Small tables with named rows and columns. After each table, cells are looked up by row and column.

Rivep:
|  | Sobufov | Sof |
|---|---|---|
| Gefu | 34 | 42 |
| Beb | 51 | 54 |
| Filak | 32 | 68 |
| Lizig | 98 | 54 |
| Benip | 34 | 51 |
| Gik | 48 | 47 |
| Zureb | 63 | 68 |
| Konez | 61 | 51 |
| Govelu | 64 | 49 |
| Riso | 46 | 52 |
| Nof | 77 | 38 |
| Lusagu | 19 | 46 |

Gik, Sobufov: 48
Govelu, Sof: 49
Zureb, Sobufov: 63
Filak, Sobufov: 32
Benip, Sobufov: 34
Lizig, Sobufov: 98
Filak, Sof: 68
Riso, Sobufov: 46
Govelu, Sobufov: 64
Beb, Sof: 54
Riso, Sof: 52
Zureb, Sof: 68
Gefu, Sobufov: 34
Benip, Sof: 51

Vid
|  | Rukovu | Vadabe | Sereru | Viput | Dasu | Salide |
|---|---|---|---|---|---|---|
| Nev | 6416 | 5253 | 6737 | 6969 | 3697 | 6117 |
| Taven | 8057 | 6321 | 6590 | 1767 | 9942 | 8072 |
| Mugafar | 6416 | 6323 | 6737 | 7061 | 5271 | 5712 |
| Muvudof | 6416 | 1979 | 5880 | 4497 | 3515 | 9354 |
| Mirem | 5034 | 3038 | 5174 | 6020 | 4776 | 9783 |
| Nebi | 4955 | 5253 | 6229 | 7635 | 5271 | 7409 |
| Mun | 9045 | 5301 | 7697 | 5758 | 2354 | 3483 |
| Niremi | 8502 | 5253 | 6737 | 2920 | 5271 | 6801 |
| Zured | 6416 | 7344 | 6737 | 6707 | 6435 | 5640 |

What is the Sereru of Niremi in Vid? 6737
What is the Vadabe of Zured in Vid? 7344
What is the Rukovu of Nev in Vid? 6416
What is the Dasu of Mugafar in Vid? 5271
What is the Viput of Zured in Vid? 6707
What is the Rukovu of Nebi in Vid? 4955
What is the Rukovu of Muvudof in Vid? 6416
What is the Dasu of Mirem in Vid? 4776
What is the Vadabe of Taven in Vid? 6321

Nimagi.tsv
	Befelab	Zov	Korupim	Vudivav
Ribep	-6420	132	-189	-7750
Tiv	-749	5820	2517	-2337
Dil	3146	-5581	-1554	-607

What is the Befelab of Dil in Nimagi?
3146
What is the Korupim of Tiv in Nimagi?
2517
What is the Vudivav of Ribep in Nimagi?
-7750
What is the Zov of Tiv in Nimagi?
5820
What is the Korupim of Ribep in Nimagi?
-189
What is the Vudivav of Tiv in Nimagi?
-2337
What is the Korupim of Dil in Nimagi?
-1554
Which row has the largest Befelab? Dil

Table Vunad
	Nat	Duki	Firuz	Vadot	Fituso	Fuzime	Lel	Pazukag	Sapuba	Bitazaz
Zab	112	114	150	145	97	150	200	114	224	140
Zuzita	100	126	129	181	146	112	217	64	187	149
Medodoz	158	175	166	173	165	171	181	115	168	153
Fem	104	105	136	170	96	139	195	103	196	192
Derusir	140	199	147	167	162	131	155	208	127	198
Ket	119	79	170	120	95	166	203	83	231	153
Gat	238	189	167	122	216	206	140	220	133	153
Bugoro	133	199	131	183	180	120	212	108	149	134
Foli	131	165	208	174	101	146	99	236	132	200
Netufu	168	196	211	187	164	148	111	200	113	194
Sovuke	187	186	116	139	196	189	178	123	178	144

Bitazaz of Gat is 153
Lel of Zuzita is 217
Vadot of Foli is 174
Fituso of Ket is 95
Firuz of Gat is 167
Fuzime of Derusir is 131
Duki of Sovuke is 186
Sapuba of Foli is 132
Bitazaz of Bugoro is 134
Sapuba of Zab is 224
Firuz of Zuzita is 129
Nat of Bugoro is 133
Vadot of Fem is 170
Sapuba of Ket is 231
Pazukag of Zuzita is 64
Duki of Fem is 105
Fuzime of Sovuke is 189

Nel:
|  | Tozus | Bepog | Zusif | Gur | Lanan | Zub | Nepebif | Radela |
|---|---|---|---|---|---|---|---|---|
| Vod | 6267 | 6232 | 4884 | 5927 | 5797 | 6676 | 3869 | 4860 |
| Sonor | 3604 | 3757 | 4983 | 2323 | 4567 | 6457 | 4457 | 6593 |
| Nelita | 4252 | 7910 | 4220 | 6124 | 7202 | 4455 | 3559 | 6307 |
| Merasab | 7512 | 4681 | 7590 | 7699 | 3706 | 3929 | 7723 | 6984 |
| Sop | 4127 | 4679 | 4782 | 6490 | 6232 | 6178 | 4337 | 4368 |
| Dube | 3749 | 5374 | 4362 | 2884 | 7256 | 4848 | 5581 | 8137 |
| Nuvol | 5396 | 5946 | 6583 | 5099 | 7894 | 4717 | 4979 | 4738 |
| Nev | 3341 | 4769 | 4983 | 7003 | 6900 | 6478 | 5098 | 3505 |
| Naru | 5584 | 6159 | 5293 | 5166 | 6893 | 5925 | 6138 | 5035 |
| Kur | 5905 | 5738 | 4760 | 6791 | 6639 | 2946 | 5036 | 2878 |
| Zol | 7144 | 5240 | 5677 | 7726 | 8775 | 9174 | 4742 | 8182 |
| Gisotib | 5090 | 7019 | 4194 | 5084 | 6649 | 5823 | 6326 | 5700 |
| Vop | 6279 | 8555 | 7447 | 3139 | 3651 | 8652 | 6452 | 3545 |

What is the Bepog of Kur in Nel? 5738
What is the Zusif of Gisotib in Nel? 4194
What is the Radela of Nuvol in Nel? 4738
What is the Nepebif of Kur in Nel? 5036
What is the Zusif of Nuvol in Nel? 6583
What is the Gur of Naru in Nel? 5166
What is the Zub of Sop in Nel? 6178
What is the Bepog of Nuvol in Nel? 5946
Which row has the largest Radela? Zol

